Each row is followed by its class. Each block has new classes.
[ 18.8   9.6  11.4   2.3   9.7   3.3  16.1  -3.7   0.1   1.4  -1.7  -3.7
  -7.3  -0.7 -13.0   4.1   8.8   5.4  -3.7 -10.9   0.5  51.7  -7.6   5.3
  -7.9  -4.7  -3.7  20.9  -2.5   7.6   8.3  -7.8 -17.0  10.2   1.1   0.6
  11.7  -0.1  -9.5 -13.6  30.9  66.8  29.0  11.0 -10.4   7.3   1.2  31.4
 -24.3  -4.3  -7.6  -4.5  25.5  20.4  -5.8   6.0 -42.4  -1.7] | [72]
[-11.4  -5.9 -26.3 -12.6  13.4  10.8   0.6  -3.4  22.7  -4.7   4.9  19.2
  29.0  -6.2 -10.7   9.7   6.9   2.1 -12.6  -4.2  42.1  37.6  -3.0   0.8
   7.9   6.0  -3.8 -20.3   0.1  19.6  -9.7  10.3 -15.6 -24.3   9.0   6.3
  -5.6   1.9  24.4  14.2  20.5  21.9  32.6 -30.6 -28.5 -11.3  16.6 -28.4
   1.6  26.4 -12.7  -6.1 -28.8  -8.9   7.3  29.7  42.4 -10.3] | [79]
[ -3.5 -11.4  15.8  24.4   6.7  -1.4  10.9   0.2   9.5   7.8   8.8 -14.5
  16.4  -2.0  15.5  13.0   4.1  21.7  -3.9 -22.3  21.3  66.3  -7.3  -7.3
  -7.2   8.0   5.6 -10.6   7.8  53.6  -2.3 -12.1 -19.3 -22.7  27.8  -8.7
   3.7   7.4 -10.7   0.6  25.1  33.9  58.2  -1.4 -45.5  -0.1  28.2  -6.9
  -7.7   8.3 -14.3  -4.0  20.2  21.8   6.8 -11.8 -31.6  -5.4] | [72]
[  9.2   3.5  -0.2   2.0   7.0  -8.4   9.9 -16.1  -6.9   3.4  -3.1 -21.6
  -4.1   1.7   3.2  -0.1   6.0   7.1   0.3  -7.8   2.0  64.9  -7.5   7.5
 -13.3  -1.5   2.7  18.4  -0.1   6.8  10.1  -7.3 -12.9  14.9   0.2   1.6
   7.1   4.1 -18.0  -8.1  14.4  73.5  47.6   6.5 -18.6   4.0  15.8  16.0
 -21.5  -6.5 -21.5  -1.7  36.3  14.6   0.4  13.4 -58.4  -5.9] | [72]
[ -7.6   4.6   9.5   2.2   6.9  -7.5  -4.6   5.3   3.8   0.0  -7.8 -21.2
   3.2  -0.6   8.5   2.6  -3.2  -2.6  -0.5 -22.1  -0.2  49.8  -3.4  -6.9
  -6.2  -1.5   3.1   6.6   5.8 -12.5  16.3  -9.5  -6.1  23.7  -8.3  -4.1
   5.6 -10.2 -17.0 -18.7   2.9  31.6  22.6  16.2  -3.8   7.9  12.7   0.4
 -14.4 -12.9 -16.0   0.0 -10.9   8.7  -5.5   4.0 -27.0 -11.2] | [72]
[ -4.8  -3.9  17.1  -6.9   9.2  -1.5   5.2  -5.2   7.6  -2.2   3.8   3.4
  16.6  -1.8  -4.8   4.5   5.5   6.9 -12.2  -5.5  18.6  34.8  -0.7  -4.4
   3.1  -5.4   0.6   7.3  -7.4  14.9   7.8  -3.3 -20.6   7.5  -4.2   3.2
   7.3  -4.9 -14.5  -5.4   4.6  41.1  24.1  -6.2  -5.9 -13.4  10.1  -1.9
  -4.0  -4.7 -25.3   0.2  -6.1   6.8  13.0   7.9  -8.6  -4.5] | [72]
[  8.4  -3.3  12.3   3.2   4.5  -0.7   6.2  -7.9   5.9   6.2  -1.2 -10.9
  -6.4   1.1   4.5   4.5  -2.5   9.0   2.2  -7.0   8.9  42.2  -7.2  10.0
 -13.8   3.3  -1.3  21.6   3.4  17.4   5.2  -6.6  -8.2  -0.2   0.1  -3.8
   9.6   3.8  -9.5  -4.6   9.7  15.6  51.8   1.3  -5.1  -6.9  15.9  -3.6
 -15.2   0.8   0.5  -0.6  19.7   4.8  -3.4  15.0 -38.8  -1.1] | [72]
[  4.6   1.2   9.0   8.4   0.7  -9.4  17.0   8.6  17.0  -0.5  -3.2 -11.3
  -6.0  -2.6   8.7   4.5   1.7   9.4  -1.1 -11.8  15.2  32.7 -10.0 -11.1
  -8.1   0.0  -5.6  -1.4   6.5   5.2   9.2 -14.0 -15.8  -4.3  16.3   9.1
  10.2 -10.1  -9.6  -7.9   7.5  37.3  34.6  16.6 -38.1  16.4  16.3 -10.6
   6.5   7.3  -9.3  -5.8 -23.4  31.1  -6.5  -7.8 -10.8  -0.8] | [72]
[ -4.5   6.7   3.6   6.6  10.2   0.4  -0.7   2.7  -7.6  11.3  -2.4 -27.5
   2.7  -2.1  13.7   1.3  -0.7   1.4  -4.2 -17.1  -3.0  74.0   1.8 -13.1
  -7.6   6.7  10.6   2.4   7.7  16.8  16.2   0.9  -4.9  11.8  -3.8 -13.1
   8.6  -4.3 -11.4 -21.8  12.6  17.5  19.1   5.8  -2.6  -6.1  10.9 -10.3
 -15.5 -12.3 -18.7   2.1   9.0  -0.4   0.6  -2.1 -33.6  -8.6] | [72]
[ -3.8   8.2 -11.1  -5.6  12.5   4.9   2.8  -6.0   5.2  -0.3  -7.4   0.5
  16.2  -4.1  -5.7  -1.9   4.8   7.3  -5.0  -2.4   7.8  49.2   3.0  -1.9
  -4.6   4.8   0.4  -2.9   4.3   8.4   6.5   2.9  -3.8   4.6  -7.4 -10.4
   0.0  -5.6  15.5  -2.8  33.0  24.4  35.6  -8.0   1.8 -12.8   6.2  -1.9
 -19.5   2.8 -18.4   2.3  29.4 -17.0  -4.2  10.0  -0.9 -13.4] | [79]
[ 12.6  10.3  10.6   6.3   0.7  -1.2  11.1   3.5  -1.7  -9.2   2.5  -5.8
  -1.7 -12.6   1.6   5.5   1.3  11.8 -11.7  -9.3   3.3  18.0  -8.0  -9.2
  -5.2   2.3   4.1  -3.1   6.9   2.0   4.2  -1.0 -22.3  -2.1   8.5   3.1
   4.3  -6.9 -10.9  -5.1  11.5  59.1   0.2  11.8 -41.4  18.2  -4.7  16.1
  -0.6  -0.9 -19.4  -7.5  -0.5  19.2  -0.5   3.4  -8.3  -2.2] | [72]
[ -2.9  -7.5  23.7  11.6   5.9  -6.0   4.8  -4.5  22.6   6.8   4.0  -1.5
   7.6   1.0  -5.2  15.5   2.7   4.4  -5.7  -6.7  22.2  14.5 -10.0  -0.2
   1.6   2.6  -4.5  11.1  -1.7  28.5  -1.6  -3.5 -16.0 -18.4  14.4   4.4
   2.3  10.8 -19.5   8.9  12.5  10.0  54.6 -21.5 -14.8  -8.1  36.7 -15.8
   7.8  11.6  -2.3   0.4 -11.4  -1.0  11.4   2.5 -12.5   7.3] | [72]
[ -3.9 -10.4 -15.1 -32.8  -3.6  13.7  -9.7  -4.8  -4.0  -3.5  -2.6  12.2
   8.5  -6.5  -7.3  -3.4  11.0  -0.9   1.1   7.0  15.9  41.2   4.7   2.3
   5.3   4.1   2.6   0.9   6.5  -9.7   0.8   4.6 -17.4  12.6  -7.7  -6.2
   1.0  -2.0  24.3   3.2  -3.5  46.8   5.7  10.2 -14.0  -0.4 -20.0  -9.8
 -17.1   0.2  -6.8   2.4   5.0   5.8   4.7   3.2  11.5 -15.0] | [79]
[  6.5  -0.6  14.0   9.4  12.4  -2.8   9.4  -2.4   7.4  10.7  -1.3 -20.7
   0.9  13.9   5.9   1.9  -1.2   6.8   1.9  -0.7   3.9  37.3  -3.4   4.5
  -6.4   0.4   5.3  14.1   3.3  18.4  13.0 -11.7  -8.3  27.9 -10.2  -7.7
   6.4  -5.2 -24.6 -14.6   9.1  10.8  41.0   0.1   9.3 -14.1  21.3   6.7
 -18.7  -9.9 -24.5   5.3  19.3  -5.0   3.9  12.8 -35.9 -10.6] | [72]
[-17.1   0.6 -18.2 -23.8  -0.9   1.1  12.8  17.3  -1.3  -4.4 -14.1   6.7
   6.5 -11.4   2.5  -3.0  -1.7  -4.4 -12.9  -8.4  20.1  87.4  -7.7  -2.2
   2.9   3.9  -8.6 -15.0  -0.4 -18.3  16.9  -1.4  -0.1  15.1   8.6   4.0
   6.2   0.9   2.5  -4.3   8.7  80.6  29.5  27.5 -49.1  27.1   1.9 -27.8
  12.4  23.9  -6.3 -15.0 -48.3  28.2  -9.1  -9.6  14.6 -20.5] | [79]
[ 10.8  13.0  -0.6  -6.1  21.5   7.5  33.0   1.2   8.0   9.4  -4.4 -26.6
   1.6   9.5   7.1  -1.6   1.2   7.8  -5.7 -21.7  -1.9  87.4  -1.0  -5.0
 -23.6   0.9  -3.6 -20.0   3.8  30.2  18.9  -7.8 -16.8  -0.6   0.2  11.9
  13.9   8.1  -7.7 -17.9  35.3  43.7   9.3   3.1 -27.8  -3.8  14.9  -7.5
 -13.7  11.6 -25.5  -7.0  -1.8  -6.2  -0.3   8.6 -37.0  -4.1] | [72]
[  5.6   3.4  -7.8   7.2  -4.9  -1.2  10.0  -5.2   0.9   3.3  -8.5 -12.8
 -10.8   4.4   6.2 -26.6   7.2  -5.4   4.8  -8.3  -0.9  62.5  -3.3 -10.1
  -5.5   2.8  -0.6   4.8   4.7  -4.1   8.4  -6.0  -0.5  -2.3   3.2  -4.2
   6.7   2.1  -3.2  -9.9   2.8   8.0  31.7  17.1 -11.1   6.5   3.9 -15.5
  -2.4   8.5  -1.3  -4.3 -13.3   9.6  -7.6  -3.8 -23.3  -3.6] | [72]
